Below are the code and all the weights of a small trained network. Each question names an input and a class and asks about switching units off, where a switched-off unit gives its printed mean instead of its output.

import numpy as np


def w(rows, s, z=0):
    codes = np.array(rows[::2]) - 128.0
    scale = np.full(codes.shape[1], s)
    scale[-1] = z or s
    return codes * scale


def norm(h):
    return h / np.sqrt((h * h).mean(-1, keepdims=True) + 1e-5)


def f(y):
    return y / 2 * (1 + np.tanh(0.7978845608 * (y + 0.044715 * y**3)))


def log_softmax(a):
    a = a - a.max(-1, keepdims=True)
    return a - np.log(np.exp(a).sum(-1, keepdims=True))


def net(x, mask):
    res = np.array(x, float).reshape(1, 6) / 4 @ E
    u = 0
    for l in range(2):
        y = f(norm(res) @ A[l][:, :-1].T + A[l][:, -1])
        res = res + np.where(mask[u : u + 11], y, B[l][:, -1]) @ B[l][:, :-1]
        u += 11
    return log_softmax(norm(res)[-1] @ U[:, :-1].T + U[:, -1])


A, B = {}, {}
E = w([
[23,96,86,199,157,98],'x0',
[130,19,90,70,83,160],'x1',
[111,170,28,86,137,142],'x2',
[82,147,143,150,5,126],'x3',
[2,157,166,93,105,90],'x4',
[129,193,75,110,100,30],'x5',
],0.0062)
A[0] = w([
[155,56,142,98,159,42,53],'0.n1',
[41,110,215,50,148,124,95],'0.n2',
[190,159,155,80,39,39,237],'0.n3',
[61,153,175,214,108,56,90],'0.n4',
[21,63,193,200,212,255,6],'0.n5',
[143,102,129,69,168,204,120],'0.n6',
[168,157,42,137,142,173,72],'0.n7',
[80,122,166,85,81,216,154],'0.n8',
[185,148,137,205,227,182,110],'0.n9',
[81,46,141,130,180,181,83],'0.n10',
[82,32,114,166,121,153,252],'0.n11',
],0.0089,0.0024)
B[0] = w([
[79,47,174,101,89,165,145],'0.n1',
[172,173,170,62,144,171,211],'0.n2',
[51,188,122,170,85,112,254],'0.n3',
[167,123,107,89,177,167,227],'0.n4',
[181,138,132,108,183,38,251],'0.n5',
[177,157,140,86,80,148,190],'0.n6',
[191,176,102,152,160,65,175],'0.n7',
[206,93,238,66,179,242,197],'0.n8',
[167,133,184,108,176,123,238],'0.n9',
[197,125,76,157,97,24,195],'0.n10',
[39,63,152,57,104,1,229],'0.n11',
],0.0071,0.0047)
A[1] = w([
[120,158,1,176,71,63,71],'1.n1',
[189,13,105,130,102,12,90],'1.n2',
[91,103,42,122,155,70,114],'1.n3',
[168,212,62,205,143,133,253],'1.n4',
[121,204,59,97,182,133,251],'1.n5',
[86,199,193,116,94,195,119],'1.n6',
[182,153,200,198,196,107,217],'1.n7',
[78,98,160,163,63,75,112],'1.n8',
[69,248,92,184,121,126,139],'1.n9',
[32,37,189,53,49,108,237],'1.n10',
[11,131,149,158,126,123,69],'1.n11',
],0.0081,0.002)
B[1] = w([
[122,184,183,129,86,163,191],'1.n1',
[140,92,56,176,11,100,239],'1.n2',
[54,192,140,244,64,173,183],'1.n3',
[177,116,149,127,139,52,214],'1.n4',
[112,96,125,166,74,72,221],'1.n5',
[183,195,131,167,92,166,204],'1.n6',
[94,40,77,2,175,99,240],'1.n7',
[119,142,117,144,210,171,155],'1.n8',
[137,159,107,115,110,73,223],'1.n9',
[133,85,87,158,181,203,254],'1.n10',
[173,90,137,96,119,118,156],'1.n11',
],0.0082,0.0054)
U = w([
[195,68,146,83,173,59,213],'0',
[163,110,210,77,101,249,9],'1',
[126,229,125,154,35,70,253],'2',
[45,32,96,162,76,162,14],'3',
],0.012,0.0016)

Each question gives the input, the list of numbers given to net, and the class t.
The units are the neurons (one row each of A and B). Each row of codes is followed by its name. A weight is (code - 128) times the scale printed after its matrix; where a second scale follows, it is the last column's (A, B and U).
mask holds one flag per neuron, layer by layer. A switched-off neuron (its flag False) gives its mean, the last column of its row in B, instead of its output. The means were averaged over made-up inputs and are rounded, as every weight is.
A unit's drop is (log p(t) with every unit on - log p(t) with that unit switched off) / (log p(t) with every unit on - log p(t) with every unit switched off).
The circuit of an input: a set's keep is (log p(t) with only the set's units on - log p(t) with every unit switched off) / (log p(t) with every unit on - log p(t) with every unit switched off). Starting from the 12 units with the biggest drops (on a tie, the unit counted first), units are removed one at a time, each time the one whose removal leaves the highest keep (on an exact tie, the one counted first), for as long as the keep stays at least 0.8.
circuit, biggest first: the units of the circuit, biggest drop first
k most important neurons: the k neurons with the biggest drops, biggest first
top k neurons in layer l: the k neurons of layer l with the biggest drops, biggest first
drop when u is switched off: that unit's drop, to one decimal
input [-5,-8,-5,6,-7,-1], class 0: circuit, biggest first : [1.n7]
input [1,-6,-5,5,4,-8], class 0: 2 most important neurons : [0.n5 1.n7]
input [4,0,-5,-5,-2,3], class 3: circuit, biggest first : [1.n2 0.n1]
input [8,-2,-8,-1,7,-2], class 0: 2 most important neurons : [0.n5 0.n2]
input [5,3,3,-7,1,3], class 3: circuit, biggest first : [0.n1 0.n5 1.n4]
input [8,-3,-1,0,4,-3], class 0: 4 most important neurons : [0.n5 0.n2 0.n4 0.n3]
input [0,3,2,-6,-2,0], class 3: 2 most important neurons : [1.n2 0.n8]
input [5,0,1,6,6,-8], class 0: top 2 neurons in layer 0 : [0.n5 0.n8]
input [0,4,-8,0,8,8], class 1: 2 most important neurons : [0.n2 1.n10]
input [-7,8,3,-7,8,7], class 1: top 2 neurons in layer 1 : [1.n2 1.n10]
input [0,-8,2,-1,8,-3], class 0: top 2 neurons in layer 0 : [0.n3 0.n4]
input [5,4,-1,1,6,-2], class 0: drop when 0.n5 is switched off : 0.6
input [1,4,-6,-6,8,7], class 1: drop when 0.n2 is switched off : 0.4
input [-3,1,6,3,8,-1], class 1: circuit, biggest first : [0.n8]
input [7,3,-6,7,7,7], class 3: drop when 1.n10 is switched off : 0.4
input [3,1,1,-7,-3,1], class 3: drop when 1.n9 is switched off : 0.1
